Below are the code and all the weights of a small trained network. Each question names an input and a class and asks about switching units off, where a switched-off unit gives its printed mean instead of its output.

import numpy as np


def w(rows, s, z=0):
    codes = np.array(rows[::2]) - 128.0
    scale = np.full(codes.shape[1], s)
    scale[-1] = z or s
    return codes * scale


def norm(h):
    return h / np.sqrt((h * h).mean(-1, keepdims=True) + 1e-5)


def f(y):
    return np.maximum(y, 0)


def log_softmax(a):
    a = a - a.max(-1, keepdims=True)
    return a - np.log(np.exp(a).sum(-1, keepdims=True))


def net(x, mask):
    res = np.array(x, float).reshape(1, 4) / 4 @ E
    u = 0
    for l in range(4):
        y = f(norm(res) @ A[l][:, :-1].T + A[l][:, -1])
        res = res + np.where(mask[u : u + 5], y, B[l][:, -1]) @ B[l][:, :-1]
        u += 5
    return log_softmax(norm(res)[-1] @ U[:, :-1].T + U[:, -1])


A, B = {}, {}
E = w([
[177,198,139,138,24,98,128,139,141,93,201,118],'x0',
[80,146,117,129,146,132,11,202,109,152,198,153],'x1',
[85,98,115,77,116,164,110,105,53,1,161,106],'x2',
[231,34,132,69,97,174,99,134,110,153,184,131],'x3',
],0.0092)
A[0] = w([
[157,207,217,100,111,60,94,152,173,196,22,118,49],'0.n1',
[156,147,156,196,123,117,135,152,143,99,174,48,81],'0.n2',
[169,74,124,108,112,103,79,128,67,166,182,145,180],'0.n3',
[69,145,148,175,172,73,148,178,98,100,149,187,165],'0.n4',
[131,101,222,54,71,115,254,88,134,132,58,73,2],'0.n5',
],0.0063,0.0028)
B[0] = w([
[170,87,151,101,111,120,67,93,142,83,102,96,229],'0.n1',
[131,171,103,108,199,147,139,201,43,206,86,127,179],'0.n2',
[56,170,167,184,163,165,151,66,149,183,146,98,231],'0.n3',
[166,109,168,193,174,114,110,134,62,177,232,70,218],'0.n4',
[166,69,1,150,150,73,172,141,131,99,196,158,253],'0.n5',
],0.0089,0.0052)
A[1] = w([
[115,238,142,168,209,94,169,104,141,41,97,109,27],'1.n1',
[121,59,133,101,177,137,127,171,97,136,65,137,9],'1.n2',
[98,143,102,86,117,130,77,86,79,23,113,113,53],'1.n3',
[163,181,121,112,1,123,132,150,121,119,149,128,25],'1.n4',
[149,128,147,117,98,96,85,152,206,141,75,193,49],'1.n5',
],0.009,0.0016)
B[1] = w([
[137,100,199,154,122,108,141,111,123,139,167,124,253],'1.n1',
[126,142,188,108,153,111,152,213,87,82,107,157,201],'1.n2',
[211,105,104,128,109,86,48,141,170,245,30,85,225],'1.n3',
[75,96,144,88,215,142,206,202,105,124,53,149,224],'1.n4',
[184,133,84,107,59,121,58,149,147,120,80,100,166],'1.n5',
],0.013,0.0051)
A[2] = w([
[193,64,157,81,69,254,163,130,125,146,147,190,3],'2.n1',
[57,189,60,109,129,141,91,124,119,149,163,173,22],'2.n2',
[127,137,171,100,175,132,156,228,110,127,103,143,7],'2.n3',
[163,162,98,143,192,201,173,51,82,190,185,161,167],'2.n4',
[165,65,114,132,166,114,69,144,133,135,88,79,92],'2.n5',
],0.0074,0.0019)
B[2] = w([
[67,116,234,212,196,14,88,38,195,204,139,41,185],'2.n1',
[196,103,73,156,178,100,204,223,194,128,194,148,148],'2.n2',
[156,127,170,80,129,200,167,255,76,99,62,174,227],'2.n3',
[66,227,133,161,82,87,123,96,51,59,135,151,192],'2.n4',
[191,231,138,119,4,166,103,80,168,129,124,154,254],'2.n5',
],0.0089,0.0065)
A[3] = w([
[96,255,145,119,104,130,129,110,214,186,64,150,2],'3.n1',
[132,178,58,136,213,212,22,208,182,167,233,176,165],'3.n2',
[187,205,106,176,86,181,123,117,62,44,179,174,206],'3.n3',
[193,138,148,172,138,130,155,80,117,136,110,134,250],'3.n4',
[97,115,172,73,149,158,134,81,138,195,169,149,82],'3.n5',
],0.0073,0.0025)
B[3] = w([
[128,144,131,65,40,147,91,98,81,131,102,105,189],'3.n1',
[174,65,20,133,147,79,227,70,167,72,105,92,242],'3.n2',
[78,73,180,65,117,219,42,97,163,72,87,249,180],'3.n3',
[52,161,63,97,124,203,91,160,134,125,185,117,255],'3.n4',
[116,165,224,208,200,91,161,127,142,154,146,96,150],'3.n5',
],0.011,0.0063)
U = w([
[205,141,91,92,41,124,36,97,163,186,56,79,208],'0',
[170,67,5,155,160,88,201,71,172,56,164,140,184],'1',
[157,120,185,100,163,150,166,219,74,129,73,161,188],'2',
[89,155,218,213,129,97,98,57,123,163,221,77,104],'3',
[100,145,122,76,57,169,55,106,119,95,153,220,1],'4',
],0.013,0.0016)

Each question gives the input, the list of numbers given to net, and the class t.
The units are the neurons (one row each of A and B). Each row of codes is followed by its name. A weight is (code - 128) times the scale printed after its matrix; where a second scale follows, it is the last column's (A, B and U).
mask holds one flag per neuron, layer by layer. A switched-off neuron (its flag False) gives its mean, the last column of its row in B, instead of its output. The means were averaged over made-up inputs and are rounded, as every weight is.
A unit's drop is (log p(t) with every unit on - log p(t) with that unit switched off) / (log p(t) with every unit on - log p(t) with every unit switched off).
The circuit of an input: a set's keep is (log p(t) with only the set's units on - log p(t) with every unit switched off) / (log p(t) with every unit on - log p(t) with every unit switched off). Starting from the 12 units with the biggest drops (on a tie, the unit counted first), units are removed one at a time, each time the one whose removal leaves the highest keep (on an exact tie, the one counted first), for as long as the keep stays at least 0.8.
circuit, biggest first: the units of the circuit, biggest drop first
most important unit: the unit with the biggest drop
k most important neurons: the k neurons with the biggest drops, biggest first
top k neurons in layer l: the k neurons of layer l with the biggest drops, biggest first
drop of u: that unit's drop, to one decimal
input [4,-3,-3,8], class 3: circuit, biggest first : [2.n1]
input [1,6,6,7], class 3: top 2 neurons in layer 2 : [2.n1; 2.n3]
input [-1,-7,7,-5], class 0: 2 most important neurons : [1.n3; 3.n2]
input [-2,5,3,-4], class 1: top 3 neurons in layer 0 : [0.n4; 0.n3; 0.n1]
input [-2,6,4,1], class 1: top 2 neurons in layer 0 : [0.n3; 0.n1]
input [1,1,0,0], class 4: top 2 neurons in layer 2 : [2.n4; 2.n1]
input [-4,5,2,0], class 1: 2 most important neurons : [3.n2; 1.n4]
input [-3,8,-8,-8], class 0: 4 most important neurons : [0.n1; 0.n5; 3.n1; 0.n3]
input [2,3,-1,2], class 4: 2 most important neurons : [2.n4; 0.n3]
input [2,-3,-4,6], class 3: circuit, biggest first : [2.n1; 1.n3]
input [7,5,-4,1], class 2: 2 most important neurons : [1.n4; 2.n3]
input [8,6,-6,-4], class 2: 4 most important neurons : [1.n4; 1.n3; 2.n3; 0.n5]
input [-2,8,6,-8], class 1: 4 most important neurons : [0.n4; 3.n2; 0.n1; 2.n1]
input [1,-2,-2,-6], class 3: most important neuron : [1.n1]
input [0,5,8,8], class 0: 4 most important neurons : [1.n3; 0.n4; 1.n1; 2.n5]
input [-5,7,-5,7], class 1: top 2 neurons in layer 0 : [0.n3; 0.n1]
input [-3,-7,-4,3], class 1: 2 most important neurons : [0.n5; 1.n3]
input [0,6,5,7], class 3: 4 most important neurons : [0.n3; 2.n1; 0.n5; 3.n5]
input [-3,-5,-4,-3], class 1: 2 most important neurons : [0.n5; 1.n3]
input [-2,1,-1,0], class 4: most important unit : 1.n4
input [6,-2,4,7], class 3: 2 most important neurons : [2.n1; 0.n3]
input [-3,5,-2,-6], class 3: top 2 neurons in layer 1 : [1.n1; 1.n4]
input [6,-1,-5,-3], class 2: top 2 neurons in layer 0 : [0.n2; 0.n3]
input [-5,8,2,-2], class 1: drop of 3.n2 : 0.8
input [4,0,5,8], class 3: drop of 0.n3 : 0.6
